Below are the code and all the weights of a small trained network. Each question names an input and a target symbol and asks about switching units off, where a switched-off unit gives its printed mean instead of its output.

import numpy as np


def w(rows, s, z=0):
    codes = np.array(rows[::2]) - 128.0
    scale = np.full(codes.shape[1], s)
    scale[-1] = z or s
    return codes * scale


def norm(h):
    return h / np.sqrt((h * h).mean(-1, keepdims=True) + 1e-5)


def f(y):
    return np.maximum(y, 0)


def softmax(a):
    e = np.exp(a - a.max(-1, keepdims=True))
    return e / e.sum(-1, keepdims=True)


def log_softmax(a):
    a = a - a.max(-1, keepdims=True)
    return a - np.log(np.exp(a).sum(-1, keepdims=True))


def net(x, mask):
    ids = ['αβγδεζηθλμξπστφω'.index(c) for c in x.split()]
    T = len(ids)
    res = E[ids] + P[:T]
    u = 0
    for l in range(2):
        q, k, v = (norm(res) @ M[l].T for M in (Q, K, V))
        z = softmax(np.where(np.tri(T) > 0, q @ k.T / 3**0.5, -1e9)) @ v
        res = res + np.where(mask[u], z, O[l][:, -1]) @ O[l][:, :-1]
        u += 1
        y = f(norm(res) @ A[l][:, :-1].T + A[l][:, -1])
        res = res + np.where(mask[u : u + 16], y, B[l][:, -1]) @ B[l][:, :-1]
        u += 16
    return log_softmax(norm(res)[-1] @ U[:, :-1].T + U[:, -1])


Q, K, V, O, A, B = {}, {}, {}, {}, {}, {}
E = w([
[159,148,108,184,86,119],'α',
[55,150,86,84,78,135],'β',
[177,135,87,98,167,125],'γ',
[181,91,95,92,125,93],'δ',
[139,154,80,73,89,172],'ε',
[99,159,116,142,46,81],'ζ',
[86,110,141,132,120,156],'η',
[169,151,88,120,101,146],'θ',
[128,106,133,145,158,178],'λ',
[3,157,177,86,130,181],'μ',
[181,134,60,172,118,103],'ξ',
[137,136,107,136,122,77],'π',
[155,128,154,111,155,156],'σ',
[85,118,65,137,119,158],'τ',
[109,111,143,185,98,132],'φ',
[99,164,86,41,142,96],'ω',
],0.015)
P = w([
[148,109,190,53,155,229],'0',
[134,237,86,240,138,80],'1',
[142,141,152,97,72,126],'2',
[146,86,131,124,141,137],'3',
[123,184,152,199,166,156],'4',
[139,141,154,96,73,113],'5',
[143,84,121,131,139,138],'6',
[110,169,140,184,188,149],'7',
[139,142,154,96,73,107],'8',
[139,80,120,135,138,146],'9',
[124,152,144,171,210,136],'10',
[137,143,154,93,74,107],'11',
[139,80,108,142,136,151],'12',
[103,155,138,142,254,106],'13',
],0.0095)
Q[0] = w([
[125,230,173,124,111,76],'L0H0',
[168,2,85,108,61,190],'L0H0',
[120,134,197,119,151,139],'L0H0',
],0.0065)
K[0] = w([
[243,146,118,253,68,235],'L0H0',
[142,184,112,75,127,84],'L0H0',
[99,128,110,192,135,159],'L0H0',
],0.0056)
V[0] = w([
[26,201,131,111,164,106],'L0H0',
[141,63,130,132,85,132],'L0H0',
[124,254,151,177,105,212],'L0H0',
],0.0038)
O[0] = w([
[124,165,83,218,155,41,7],'L0H0',
[77,88,105,141,28,170,125],'L0H0',
[70,145,182,71,119,4,154],'L0H0',
],0.0034,0.0011)
A[0] = w([
[200,142,48,90,191,97,119],'L0N0',
[157,41,115,170,153,184,141],'L0N1',
[118,193,101,94,84,202,218],'L0N2',
[175,134,141,226,172,119,106],'L0N3',
[166,66,115,206,43,103,10],'L0N4',
[219,159,196,137,134,136,137],'L0N5',
[139,193,98,27,80,42,88],'L0N6',
[39,50,135,82,229,94,161],'L0N7',
[103,173,132,169,118,3,39],'L0N8',
[178,28,161,122,242,138,5],'L0N9',
[96,151,109,84,147,128,151],'L0N10',
[17,154,84,143,172,246,118],'L0N11',
[100,247,174,153,199,142,239],'L0N12',
[82,126,201,189,204,193,136],'L0N13',
[160,61,85,106,28,158,195],'L0N14',
[164,98,72,99,192,153,75],'L0N15',
],0.0063,0.0019)
B[0] = w([
[118,164,181,131,136,110,255],'L0N0',
[142,190,62,146,119,115,200],'L0N1',
[88,198,147,160,179,70,207],'L0N2',
[2,162,81,89,172,85,182],'L0N3',
[153,55,97,164,118,203,172],'L0N4',
[101,128,145,182,99,109,182],'L0N5',
[205,123,133,98,156,89,211],'L0N6',
[65,154,142,193,70,204,191],'L0N7',
[143,158,68,174,207,137,165],'L0N8',
[126,93,104,141,41,146,202],'L0N9',
[127,154,63,50,130,115,163],'L0N10',
[196,73,201,152,150,32,223],'L0N11',
[132,160,31,247,39,118,211],'L0N12',
[146,170,17,108,203,122,193],'L0N13',
[131,69,130,73,171,146,237],'L0N14',
[89,149,164,149,142,208,209],'L0N15',
],0.0054,0.0051)
Q[1] = w([
[183,73,244,131,117,30],'L1H0',
[207,137,144,1,138,29],'L1H0',
[131,201,148,130,200,72],'L1H0',
],0.0043)
K[1] = w([
[110,184,94,131,196,188],'L1H0',
[112,215,118,189,181,117],'L1H0',
[138,125,150,186,255,147],'L1H0',
],0.007)
V[1] = w([
[166,52,138,5,71,140],'L1H0',
[57,170,57,47,77,188],'L1H0',
[157,159,121,125,150,240],'L1H0',
],0.0025)
O[1] = w([
[237,93,55,138,192,118,27],'L1H0',
[2,50,124,216,97,80,152],'L1H0',
[167,102,117,221,63,51,253],'L1H0',
],0.0056,0.00044)
A[1] = w([
[130,173,93,174,118,204,132],'L1N0',
[98,129,136,110,173,146,145],'L1N1',
[172,149,149,152,60,101,87],'L1N2',
[152,101,206,175,152,133,68],'L1N3',
[75,182,236,167,117,121,102],'L1N4',
[88,175,62,85,116,104,236],'L1N5',
[140,179,68,164,202,128,127],'L1N6',
[166,105,92,62,149,155,84],'L1N7',
[128,255,140,161,195,121,196],'L1N8',
[170,139,150,97,169,147,70],'L1N9',
[141,83,131,185,72,95,196],'L1N10',
[168,85,147,106,98,115,81],'L1N11',
[76,82,162,126,147,223,251],'L1N12',
[140,135,90,144,76,129,113],'L1N13',
[158,183,132,48,63,137,39],'L1N14',
[128,152,78,230,142,122,100],'L1N15',
],0.0088,0.003)
B[1] = w([
[134,69,189,147,158,65,206],'L1N0',
[153,122,187,98,119,136,147],'L1N1',
[138,41,157,148,157,105,148],'L1N2',
[80,147,121,71,73,213,134],'L1N3',
[226,163,18,168,160,113,158],'L1N4',
[109,5,108,239,122,170,211],'L1N5',
[96,135,151,65,75,178,244],'L1N6',
[153,123,28,154,194,153,174],'L1N7',
[69,144,72,165,177,178,254],'L1N8',
[11,82,210,163,104,3,150],'L1N9',
[162,179,133,102,167,168,172],'L1N10',
[27,165,166,131,132,180,152],'L1N11',
[170,166,66,121,79,46,177],'L1N12',
[91,111,121,124,171,121,156],'L1N13',
[152,192,196,127,104,153,162],'L1N14',
[65,147,131,96,135,169,244],'L1N15',
],0.0054,0.008)
U = w([
[78,121,138,93,41,103,163],'α',
[144,141,222,157,106,155,234],'β',
[118,180,203,108,239,85,119],'γ',
[88,192,78,25,127,74,68],'δ',
[217,84,49,103,168,169,109],'ε',
[30,134,156,128,160,213,121],'ζ',
[182,80,215,179,184,190,62],'η',
[174,180,61,112,64,45,104],'θ',
[91,189,72,207,153,114,139],'λ',
[156,98,183,25,156,115,252],'μ',
[81,8,133,130,120,83,82],'ξ',
[159,107,156,156,28,209,110],'π',
[232,212,142,160,134,167,137],'σ',
[138,203,131,52,84,213,90],'τ',
[170,106,132,163,210,16,71],'φ',
[175,100,156,209,61,88,165],'ω',
],0.013,0.0043)

Each question gives the input, a string of symbols that net reads in full, and the target symbol t.
The units are the heads (3 rows each of Q, K, V and O) and the neurons (one row each of A and B). Each row of codes is followed by its name. A weight is (code - 128) times the scale printed after its matrix; where a second scale follows, it is the last column's (O, A, B and U).
mask holds one flag per unit, layer by layer, with each layer's heads first. A switched-off unit (its flag False) gives its mean, the last column of its rows in O or B, instead of its output. The means were averaged over made-up inputs and are rounded, as every weight is.
A unit's drop is (log p(t) with every unit on - log p(t) with that unit switched off) / (log p(t) with every unit on - log p(t) with every unit switched off).
The circuit of an input: a set's keep is (log p(t) with only the set's units on - log p(t) with every unit switched off) / (log p(t) with every unit on - log p(t) with every unit switched off). Starting from the 12 units with the biggest drops (on a tie, the unit counted first), units are removed one at a time, each time the one whose removal leaves the highest keep (on an exact tie, the one counted first), for as long as the keep stays at least 0.8.
circuit, biggest first: the units of the circuit, biggest drop first
most important unit: the unit with the biggest drop
top k neurons: the k neurons with the biggest drops, biggest first
top k neurons in layer l: the k neurons of layer l with the biggest drops, biggest first
input β θ φ, target π: top 3 neurons in layer 0 => (L0N4, L0N3, L0N0)
input μ δ β γ, target ξ: top 2 neurons in layer 0 => (L0N9, L0N2)
input τ δ δ α π δ γ γ δ η δ, target ζ: most important unit => L0N0
input δ ξ ξ α, target ε: top 2 neurons in layer 0 => (L0N4, L0N14)
input τ γ λ ε, target μ: circuit, biggest first => (L0N14, L0N12, L1N8, L0N7)
input δ π γ ε, target ε: top 2 neurons in layer 0 => (L0N14, L0N3)
input σ α ω δ δ δ τ ε ξ δ α τ λ, target ε: circuit, biggest first => (L0N12, L1N8, L1N12)
input ω δ γ γ β θ μ η γ γ ε δ σ, target ε: top 3 neurons => (L0N9, L0N2, L0N12)
input ξ σ ξ σ, target ω: top 3 neurons => (L0N9, L1N12, L1N0)
input ξ δ γ σ τ α ε, target ε: circuit, biggest first => (L0N14, L1N15)
input ζ δ δ μ δ θ γ τ η σ, target ε: top 3 neurons in layer 0 => (L0N9, L0N12, L0N2)
input τ φ ω θ, target ζ: top 2 neurons in layer 0 => (L0N2, L0N0)
input β γ μ δ δ μ ξ δ δ π, target ε: top 4 neurons => (L0N4, L0N2, L0N12, L1N8)
input γ ξ δ θ δ ξ, target ε: most important unit => L0N4
input ω μ π δ π α, target η: top 3 neurons in layer 1 => (L1N2, L1N10, L1N8)
input γ δ η γ η ξ π, target ε: top 4 neurons => (L0N4, L0N2, L0N12, L0N14)
input π ω α η λ η σ δ α, target η: top 2 neurons in layer 0 => (L0N4, L0N12)
input δ π δ ζ σ τ γ α π ζ, target ε: top 2 neurons => (L0N4, L0N14)
input τ δ σ δ δ ξ μ γ δ η β τ η ξ, target ζ: top 2 neurons in layer 1 => (L1N6, L1N15)
input σ γ φ δ γ, target ζ: circuit, biggest first => (L1N6)
input γ η γ, target γ: top 2 neurons in layer 0 => (L0N6, L0N12)
input η λ μ η δ δ γ σ, target λ: top 2 neurons => (L0N12, L0N14)
input σ ξ λ γ, target φ: top 2 neurons => (L1N0, L0N12)
input φ δ ω η λ μ φ δ ξ ξ δ ξ ω, target ζ: top 3 neurons => (L1N5, L0N7, L0N10)
input θ δ γ σ τ π, target φ: top 2 neurons => (L0N6, L0N8)
input τ θ σ, target σ: top 2 neurons => (L1N4, L0N5)
input δ γ ω β γ θ η γ δ φ δ, target ζ: most important unit => L1H0
input δ λ σ ω ε η μ, target λ: top 2 neurons => (L1N4, L0N11)
input ω δ σ φ δ δ π δ ζ, target ω: top 2 neurons in layer 0 => (L0N2, L0N11)
